In the rows, 128 means zero.
Each row of numbers belongs to one of the nodes below and depends on some of the facts about them. Some rows are named. Which node is each other row?

Some nodes and their rows:
[ 94 116  89 120  99 112 165  99 141 100  94 108 140 115  99 121  29 108
 156 113 120 100 128  64 109 140 167 155 106 137 127 129] -> rimin
[107 109 100 175  91 129 159  49 147 107 113 127 122 117 111 123 113 126
 136 127  80 124 130  33 137 128 164 144 132 129 153  97] -> tovin
[191 142 191 154 123 102 130 112 179 122 133 127 125 120 114 109 160 112
 105 153 129 109 164  89 145 139 133  86 143 110 130 115] -> zifim
[100 118  83 161 111 143 117  69 110 107 104 123 134 124 134  99  78 168
 135 107 137 130 126  42 111 118 139 141 122 149 170 151] -> mimumas
[101 121 116  98 115 145 113 135 107 160 114 124 136  90 138 167 181 119
 128 110 154 167  96 231 109 126 130 138 142 111 110 130] -> drogrek
[ 93 117 102  90 168 155 159 108 114 161 141 137 110 201 149 111  90 164
 137 149 142 140 130 161 127 129 121 131 133  92  93 105] -> klustu
[179 149 159 117 142 120 125 163 147 111 145 143 100 113 149 122 126 132
 105 140 138 107 152 114 112 154 114 104 128 125 140 125] -> kasten
[153 156 160 105 128 149 127 166 153 108 152 146  87 132 125 108 121 143
 105 151 144 109 163 144 107 151 119 102 108 111 156 132] -> tufla
[ 99 123 149 141  89 147  75 103  83 161 124 116 154 129 110 134 177 138
 124 105 182 156 113 217 139 112  94 147 109 121 144 171] -> nusu
[178 152 165 129 142 117 116 169 150 110 138 134 118 115 123 117 140 114
 109 142 127 110 151 116 127 144 119  94 126 139 142 135] -> vibrisin
[177 152 127 121 148 113  97 217 162  98 153 124 128 101 131 129 121 113
 118 137 109 133 139 130 107 115 119  93 142 147 136 145] -> zuklom
[170 156 113 101 170 136 111 201 160 112 120 131 120  86 133 120 139 103
 110 146 108 151 136 144  93 142 144  63 155 148 129 130] -> seno
[191 159 177  98 154 134  92 178 161  82 107 159 132 119 157 135 174 116
 128 160 112  91 141  98 141 146 146 104 123 138 128 137] -> pubro
[112 114 166 131  81 117 122  91 123 162 130 119 145 113 125 160 189 132
 129 111 173 137 117 193 141 112 122 158 134  86 108 131] -> lolun
[115 116  78 115 176 116 124 164 122 146 153 111 156 178 140 129  89 135
 153 133 106 157 110 150 136  81 116 129 155 129  81 127] -> sanuvo
[180 151 164 130 142 117 115 167 149 110 138 135 117 115 126 115 137 115
 108 142 127 112 151 116 126 145 117  93 126 139 141 134] -> tiplodur
[ 84 123  38 124 121 143 136 147 149  93 116 119 132  95 126 131  78 138
 152 115  84 150 110  79  90  97 179 135 144 150 144 131] -> bredisto

There are 2 kinds of fact about the nodes: σ, ρ.
bezek | σ d | ρ rutam
biklufe | σ d | ρ leplonom
bredisto | σ b | ρ fikas
breru | σ b | ρ fugri
brigris | σ b | ρ dreplom
briklu | σ c | ρ robrol
britik | σ b | ρ plikeka
brodon | σ c | ρ grobes
brofo | σ a | ρ tovin
brudrem | σ c | ρ plerar
bupa | σ b
butruflan | σ b | ρ tigrik
damer | σ c | ρ trigokas
devusam | σ c | ρ flotrel
dotak | σ a | ρ sostage
drebru | σ a | ρ fuflam
dreplom | σ a | ρ vastan
drikom | σ d | ρ brudrem
drizor | σ a | ρ drodi
drodi | σ d | ρ tregrok
drogrek | σ c | ρ trasti
drunulur | σ d | ρ vibrisin
fabom | σ b | ρ seno
fenu | σ c | ρ zatrer
fikas | σ b | ρ zuklom
fimas | σ a | ρ tufla
fisin | σ a | ρ roklim
flabo | σ c | ρ sanuvo
flastu | σ d
flitri | σ b | ρ sipar
flizaflo | σ b | ρ vogrum
floda | σ c | ρ vufem
floski | σ b
flotrel | σ c | ρ klustu
flusufes | σ b | ρ tropun
fomudru | σ a | ρ gulel
fotu | σ d
fuflam | σ d | ρ dotak
fugri | σ a | ρ trisoser
fupado | σ b | ρ vevas
gagon | σ b
gatru | σ a | ρ flizaflo
gifum | σ c | ρ gusak
ginebrus | σ a | ρ rufen
gizum | σ c | ρ klastes
gobrokli | σ b | ρ ginebrus
gogum | σ a
goplezul | σ a | ρ lubir
grapluk | σ b | ρ drikom
gribretrer | σ b | ρ floski
grobes | σ a | ρ klaklor
groflar | σ a | ρ noguk
gruzo | σ c | ρ bezek
gulel | σ c | ρ nutil
gusak | σ b | ρ drizor
kaska | σ a | ρ nefon
kasten | σ a | ρ gizum
keflal | σ a | ρ bupa
kidru | σ a | ρ nusu
klaklor | σ c | ρ rimin
klastes | σ a | ρ nebre
kletri | σ a | ρ ligra
klidrar | σ a | ρ gobrokli
kliger | σ a | ρ biklufe
kloflar | σ b | ρ brofo
klubri | σ d | ρ sador
klunom | σ c | ρ kloflar
klustu | σ d | ρ fimas
koskul | σ c | ρ mimumas
kosto | σ a | ρ zoskik
lagak | σ a | ρ kaska
lemar | σ d | ρ gifum
leplonom | σ b | ρ riskek
ligra | σ c | ρ butruflan
lobrepe | σ b | ρ briklu
lolun | σ c | ρ fotu
lomi | σ c | ρ grapluk
lubir | σ a | ρ skoris
maska | σ d | ρ britik
mela | σ b | ρ lobrepe
miflem | σ c | ρ stuvu
mimumas | σ b | ρ pefik
mizon | σ a
moplo | σ d | ρ pubro
nabor | σ d | ρ sadobrus
napale | σ c | ρ brodon
nebre | σ b | ρ maska
nefon | σ d | ρ nivok
nivok | σ b | ρ koskul
noguk | σ a | ρ zivevo
nustetrak | σ c | ρ nabor
nusu | σ c | ρ skefer
nutil | σ a | ρ fabom
pademul | σ c | ρ skolo
pefik | σ d | ρ tritur
peskin | σ b | ρ mela
plerar | σ b | ρ stuklun
plesi | σ a | ρ klidrar
plikeka | σ b | ρ devusam
pluplam | σ c | ρ posibram
posibram | σ b | ρ bredisto
pubro | σ a | ρ kletri
raklom | σ a
regrol | σ d
replum | σ b | ρ tenem
rimin | σ b | ρ skabek
riskek | σ b | ρ zifim
robrol | σ a | ρ teven
roklim | σ c | ρ stukla
rotrasu | σ b | ρ zabol
rufen | σ c | ρ moplo
rutam | σ c | ρ groflar
sabuk | σ a
sadobrus | σ b | ρ flusufes
sador | σ b | ρ gogum
sanuvo | σ d | ρ lemar
seno | σ a | ρ veskem
sipar | σ d
skabek | σ d | ρ keflal
skazum | σ d
skefer | σ a | ρ gatru
skidruguk | σ d | ρ zopon
skolo | σ a | ρ vevor
skoris | σ a | ρ lomi
sostage | σ a | ρ miflem
stukla | σ a | ρ kosto
stuklun | σ d | ρ trostin
stuvu | σ c | ρ gribretrer
tegram | σ c
tenem | σ b | ρ vezuplon
teven | σ a | ρ klunom
tigrik | σ a
tiplodur | σ a
toflam | σ b | ρ truvil
tovin | σ b | ρ tuvin
tralel | σ a | ρ drogrek
trasti | σ c | ρ fomudru
tregrok | σ c | ρ klubri
triflobon | σ d | ρ goplezul
trigokas | σ d | ρ flitri
trisoser | σ c | ρ fenu
tritur | σ d | ρ brigris
trokli | σ a | ρ skidruguk
tropun | σ b | ρ damer
trostin | σ d
truvil | σ a | ρ replum
tufla | σ a | ρ triflobon
tuvin | σ c | ρ kliger
vastan | σ d | ρ kidru
veskem | σ b | ρ pluplam
vevas | σ a | ρ vezam
vevor | σ c | ρ drunulur
vezam | σ a | ρ trokli
vezuplon | σ a | ρ napale
vibrisin | σ a
vogrum | σ b | ρ mizon
votrer | σ c | ρ toflam
vufem | σ a | ρ tegram
zabol | σ d | ρ peskin
zatrer | σ d | ρ lagak
zifim | σ a | ρ fupado
zivevo | σ d | ρ rotrasu
zopon | σ c | ρ lolun
zoskik | σ d
zuklom | σ a | ρ flabo

Which node is each row?
No name comes twice in this set of rows, the named rows included.
[123 107 169 154  76 118 122  68 116 163 134 122 137 114 123 167 200 116
 123 115 149 145 115 186 152 126 107 159 132  90 117 110] => tuvin
[112 116 151 106  89 113 120 120 102 155 124 113 146 108 123 169 140 109
 134 101 175 131 107 214 126 135 106 168 113 105 102 138] => votrer
[197 139 179 165 127 110 123 119 156 115 139 134 114 115 117 121 160  97
  99 153 103 118 154  93 147 158 111  91 133 130 145 104] => brofo
[115 115  83 120 172 113 123 164 122 144 156 112 156 182 140 130  87 136
 154 132 107 154 111 147 139  78 110 135 152 129  82 130] => lemar
[ 85 121  43 129 117 138 136 149 148  91 121 118 134  98 126 130  77 139
 153 112  85 146 111  75  93  93 174 141 142 150 146 134] => fikas
[126 107 159 158  82 123 115  80  98 159 138 126 130 110 125 174 198 106
 119 113 131 150 107 191 152 137  93 163 126 106 126 106] => klunom
[ 92 117  77 152  94 118 135 136 141  84 144 117 135 120 123 131  70 149
 155 107  96 114 122  52 117  84 150 171 118 146 154 143] => sador
[ 99 122  98  96 114 142 103 161 113 154 125 118 142  85 139 174 172 120
 134 105 146 178  93 235 102 108 129 140 148 114 109 137] => pluplam
[125 107 152 158  87 127 114  90  86 155 140 130 125 108 128 180 196 101
 118 111 121 152 102 195 150 144  85 167 120 118 132 105] => briklu
[100 123 111  94 117 147 113 140 108 161 112 124 136  86 136 167 182 118
 128 109 152 173  95 234 106 127 133 134 146 112 108 130] => trasti
[118 113 114  98 171 105 158 109 115 161 109 105 156 187 116 115  55 102
 151 139 137 127 121 148 143 137 122 126 131 117  61 116] => skabek

The same nodes again, as new rows of numbers:
Named rows:
[ 68 144  93 147 115 106 135 123 132 163 119 120 135 162 156 117 189  98
 182 132 112 139  94 130 167  76 136  78 168] -> leplonom
[148  70 129 154  81 126 134 116 135 193 130 114 162 140 146 113 196 177
 154 114 127  93 120 130 105 132 149 113  92] -> zopon
[166 125 149 105 134 135 146 147 155 113 141  91 151  99 123 119 109  87
  51 128 167 169 177 133 117 134 145 128 142] -> tralel
[114  57 137 149 118 134 126 119 133 128 131 111 128 109 112 151 152 186
 185  86 170 116 119 104  97 139 112 144  80] -> rutam
[106  48 142 150 111 115 129 115 147 131 125 118 134 111 113 156 168 180
 187  74 178 109 106 111  95 128 119 135  83] -> briklu
[ 68 155  91 141 138 140 127 129 105 135 132 112 115 151 147 123 145 112
 187 144 109 166 110 111 166  96 113 110 156] -> gagon
[117  63 144 151  95 164 154 103 109 136 175  98 168 101 138 133 181 182
 136 137 154 144 147  97 126 161 160 149  92] -> pluplam
[194 146 123  99 153 114 138 150 158 144 120  77 107  70 109  93 101 106
  74 126 132 115 241 133 119 105  96 117 123] -> dotak
[138  83 137 134 107 157 117 136 106 170 136 108 143 133 144 173 141 203
 164  95 142 109 131 108 100 151 148 121  93] -> votrer
[132  68 138 157 103 171 142 112 130 130 163  86 168 116 133 122 170 182
 144 129 164 138 132 100 119 157 159 132  85] -> drogrek
[ 81 163 104 128 115 164 136 138 106 157  92 108 115 175 115 101 142  83
 226 152 105 171 108  92 170 129  94 121 145] -> flitri
[140  72 130 149 103 149 127 120 120 162 136 108 141 127 131 127 160 187
 164 111 136 113 133 112 103 143 128 137  81] -> vevor
[127  47 117 148 110 145  89 112 131 151 155 135 137 159 154 118 151 176
 143  93 128 128 133 118 117 159 129 143  68] -> nusu
[140  73 131 150 105 148 127 121 122 158 138 105 141 127 132 127 160 189
 163 110 138 113 130 113 103 143 128 138  81] -> pademul
[114 160 145 115 124  97 139  91  98  96 126 225 100 103 106 151 125 144
 126 168  75  54 105 132 157 158 143 162 135] -> klubri
[108 157 146 130 151 115 126  95 150  42 108 191 104 109  79 147 106 139
 144 141 139  61  71 121 147 156 146 132 122] -> bezek
[146  78 142 139  84 166 134 127 124 177 107 108 144 146 107 110 155 161
 192 119 135 119 125  97 106 171 114 147  72] -> nustetrak

Rows to name:
No name comes twice in this set of rows, the named rows included.
[126  68 141 158 100 177 148 106 127 123 169  81 176 108 134 124 176 180
 138 134 169 147 137  96 126 162 170 134  88] => gulel
[106 158 152 119 123 110 152  82  99  81 141 215 115  94 106 150 134 141
 113 180  90  69 111 125 167 168 163 163 140] => sanuvo
[114  58 140 133  86 120 147 107  76 180 161 145 134  96 141 156 178 192
 155 125 105 118 159 110 115 145 120 180  98] => gifum
[142 168 138 137 111 103 137  91 156 106 107 197 137 138 113 110 154 128
 115 165 101  35  73 145 158 148 187  97 135] => skidruguk
[163 112 147 104 115  76 141 147 173 159 107 124 146 114 128 125 142  77
  67  96 156 125 150 163 101 102 134 109 151] => kliger
[144 103 154 101 134  79 137 149 173 124 109 122 129  98 106 146 118  83
  87  81 181 138 148 148  94 105 113 125 144] => teven
[120  60 137 150 116 138 125 119 131 133 134 110 133 113 115 146 154 188
 177  94 162 117 122 105  98 140 116 143  80] => gruzo
[151 114 151  82 117  83 151 145  97 166 137 152 115  82 129 152 117  97
  65 124 107 147 202 148 108 122 101 177 153] => drizor
[185 160 120 146 144 133 138 115 110  42 128 203  76 130  91  94 132 157
 123 191 116  82  23 144 114 151 174 132 147] => moplo
[208 119 130 109 138 120 140 166 127 119 131 122 105 112 118 102 111 103
  66 130 150 162 138 156  75 116 126 138 153] => plesi
[ 66 144  82 143 146 140 108 126 114 126 141 113 109 159 155 110 141 110
 177 137 104 167 129 111 178 102 111 107 146] => breru
[187  61 114 162 108 154 137 135  92 135 150 122 109 132 127  98 175 202
 161 136 143 134  81 127  68 134 138 144 102] => ligra

The same nodes again, as new rows of numbers:
Named rows:
[103 129 127  97  98 121 119 115 120 117 157 184 124 176 156 100 122  95
 184 115 148  99  64 156 140 123 170  84 110 153 103 123 128 137 169 168
  77 148  49  71 117 139 158 104 118 120  71 156 157 146] -> posibram
[125  97 119 112 112 127 130 164 178 122 177 185  75 116 115  87 117 157
 178 167 157 118  64  99 153 177 138 113  98 134 133 146 107 183 179 135
 121 134  52 166 106 138 171 131 131 121 113 124 136  79] -> lobrepe
[129 108 126 109 107 148 127 178 176 121 159 171  79 131 132  92  96 149
 170 164 152 126  86 121 158 172 118 118  99 134 139 152 110 183 175 140
 124 132  41 145 105 133 135 137 151 130  90 136 159  83] -> kloflar
[ 73  71 169 134  95 162  60 119 143 159 188 149  64 157 115  76 143 131
 144  98 103 126  78 187  97 135  99 157 122 121  98 151 120 166 179 139
 124 143 108 134 149 161 150  48 127 112  50 119 138  77] -> tropun
[157 139 117  90 119 164 166 121  95 134 114 160 152 135 138 137 112 131
 119 108 108 142  86 131 112 136 175 112 196 148  98 116 148  70  70 134
 151 107 147  82  97 104 156 113 125 134 116 159  81 150] -> tralel
[178 158 122 130 139 139 164 186 154 165  83 127 130 129 121 127 155 169
 112 134 123 108 165 141 113 140  77  73  89 132 168 134  91 135 164 110
 145  55  93 141 148 114  65 164 119 127 150 134 180  89] -> tuvin
[170 117  90  93 112 153 186 181 138 118 131 172 119 101 131 125  98 201
  96 155 117 155 105 103 139 168 136 139 164 139 128 145 136 103  88 125
 186 120 136 161 114 100 152 160 139 135 147 142  84  98] -> teven
[148 150 132 148 164 103 118 116 144 128  81 106 162  93  73 118 199 121
 108 118 139  89 192 115 119 100  93  89 102 143 127  94 112 122 208  72
 122  62 151 103 147  97 119 146 142  94 114 105 135 125] -> flotrel
[170 169 133 137 135 149 141 167 142 165  72 102 140 142 131 128 146 138
 105 121 111 112 184 165 111 122  71  84  90 124 163 133 103 132 162 115
 136  63 107 108 151 118  40 143 124 129 130 135 186 109] -> zopon
[ 95 130 143 139 134 124  85 132 139 129 157 141 120 130 133  72  99  83
 168 138 126 131  87 125 154 154 157 129 107 128 115 160 136 194 173 105
 105 165  85 132 116 176 120 109 130 141  83 130 146 128] -> vogrum
[ 96  84 154 128 140  90 153 137 148 115 144 130  99 120 124 203 156 182
 155 140 197 118  85  86 111 149 117 132 142 112 157 104  97 141  91 148
 122 135 111 231 113 127 184 196 129 135 192 106 155  97] -> zabol
[136 177 137 166 180  97 121 137 111 173  89 106 174 115 115  98 167 108
 118 110  98 113 145 126 111 135 136  76  98 127 138 144 114 153 161  56
 125  95 142 155 160 175  67 143  81 140 161 126 153 135] -> nusu
[ 59 133 185 158 178  89 102 119  97 127 114  83 161 134 151 182 125  97
 142 105 161 143 104 113 116 137 143 146 154 107 138 132 128 164  79  94
 109 171 141 205 122 181 112 188 131 171 157 120 179 154] -> pefik
[ 98 123 179 127 127 147 128 152 134 116  98  79 121 164 167 215 103 135
 126 118 175 142 151 155 116 122  69 155 145 105 167 117 117 139  78 162
 119 135 103 153 114 116  85 187 180 156 124 131 213 123] -> skidruguk
[151 128 101 111 114 150 150 133 112 120 127 142 138 115 135 122 102 145
  94 130 100 153 129 125 132 134 146 153 167 133 111 138 154  94  86 125
 163 138 169 116 122 112 138 120 133 131 131 138  75 137] -> tiplodur
[157 153 123 150 145 112 133 125 133 165  99 112 142 124 109 117 179 131
 117 118 111 100 163 138 105 115 106  80  89 125 147 120 103 126 169 107
 122  75 133 125 156 131  89 121  92 115 158 119 145 120] -> tegram
[164 131  82 137 100 184 149 128 114 120 113 132 128 123 136 121 113 133
 132 125  61 174 170 103 167  97 179 147 145  97 115 148 109  94  61 162
 147 141 198 127  83 125 146 117 134 115 129 124  71 124] -> tigrik

Name these rows:
No name comes twice in this set of rows, the named rows included.
[101 129 120  98  95 115 117 116 118 111 160 184 123 174 160  96 123 100
 179 118 147  98  70 158 143 119 166  89 103 155 104 125 129 138 174 169
  79 157  54  75 125 143 158 105 117 117  75 153 158 146] => bredisto
[ 95 120 178 130 129 138 123 143 132 115 102  82 120 161 163 211 108 132
 127 117 174 140 148 151 115 118  74 155 143 103 164 115 117 137  80 162
 117 138 108 154 117 119  93 183 172 154 129 127 206 126] => fotu
[ 63 111 127 137 109  60 125 111 103  77 140 114 133 163 180 193 146 148
 113 115 174 115 151 151 131  81 104 158 101 121 149 113 131 119 108 183
  94 202 134 175 173 142 143 186 130 126 170 115 181 152] => klubri
[ 46  66 204 148 123 130  86 105 113 149 147  92  91 164 131 193 173 154
 118  73 144 131 108 177  57 108  73 176 162  98 126 112 110 126  89 152
 127 140 160 192 154 146 152 121 135 130 124 106 166  96] => trigokas
[170 169 133 138 136 146 140 162 141 165  74 103 140 142 129 127 149 137
 106 119 110 112 184 164 110 121  74  84  89 125 163 131 102 131 161 113
 135  63 108 109 152 119  44 141 122 130 132 135 182 111] => lolun
[104 115 173 120 130 141 144 168 142 115 102  96 114 154 163 214 108 158
 131 127 183 140 139 140 118 136  72 147 143 109 169 118 107 142  80 160
 128 129  90 175 113 114 101 205 177 156 135 131 210 108] => biklufe
[ 61 113 124 133 106  55 127 110  97  73 140 118 137 168 186 194 147 148
 112 115 175 112 150 156 132  77 107 155  97 122 146 113 132 115 109 188
  92 205 132 171 178 142 145 189 127 126 171 117 185 155] => drodi
[139 142  76  88  91 119 171 128  77  96 129 180 163 150 173 124 116 152
  89 110 107 132 113 153 135 104 167 124 154 159  98 128 162  60  91 160
 143 160 151  90 151 112 155 134 113 120 130 159  95 164] => zuklom
[122  91 117 115 111 116 126 150 177 123 184 186  74 112 109  85 125 155
 182 168 156 113  58  93 152 175 146 113 100 133 129 141 108 183 180 134
 117 138  61 169 106 141 183 123 121 117 121 119 125  84] => rotrasu
[ 90  89 158 133 141  90 139 120 138 116 142 119 105 125 127 202 155 162
 151 131 188 118  96  95 110 138 119 137 143 109 151 102 104 138  91 148
 114 140 123 211 116 130 176 182 129 135 184 105 154 112] => bezek
[110 115 135 126 111 135  95 124 152 123 163 147  98 137 127  87 108 100
 171 143 137 122  99 132 151 141 137 129 101 128 122 142 127 175 177 140
 101 151  77 111 113 146 136  96 137 122  82 127 141 119] => gagon
[121 112 159 156 129 137  99 121 122 200 124 115 110 143  96 106 215 162
  94  74  78 102 142 192  52 109  70 106 109 119 125 127  95 118 171 105
 144  66 163 149 190 146 103  78  83 104 126 113 143  80] => damer

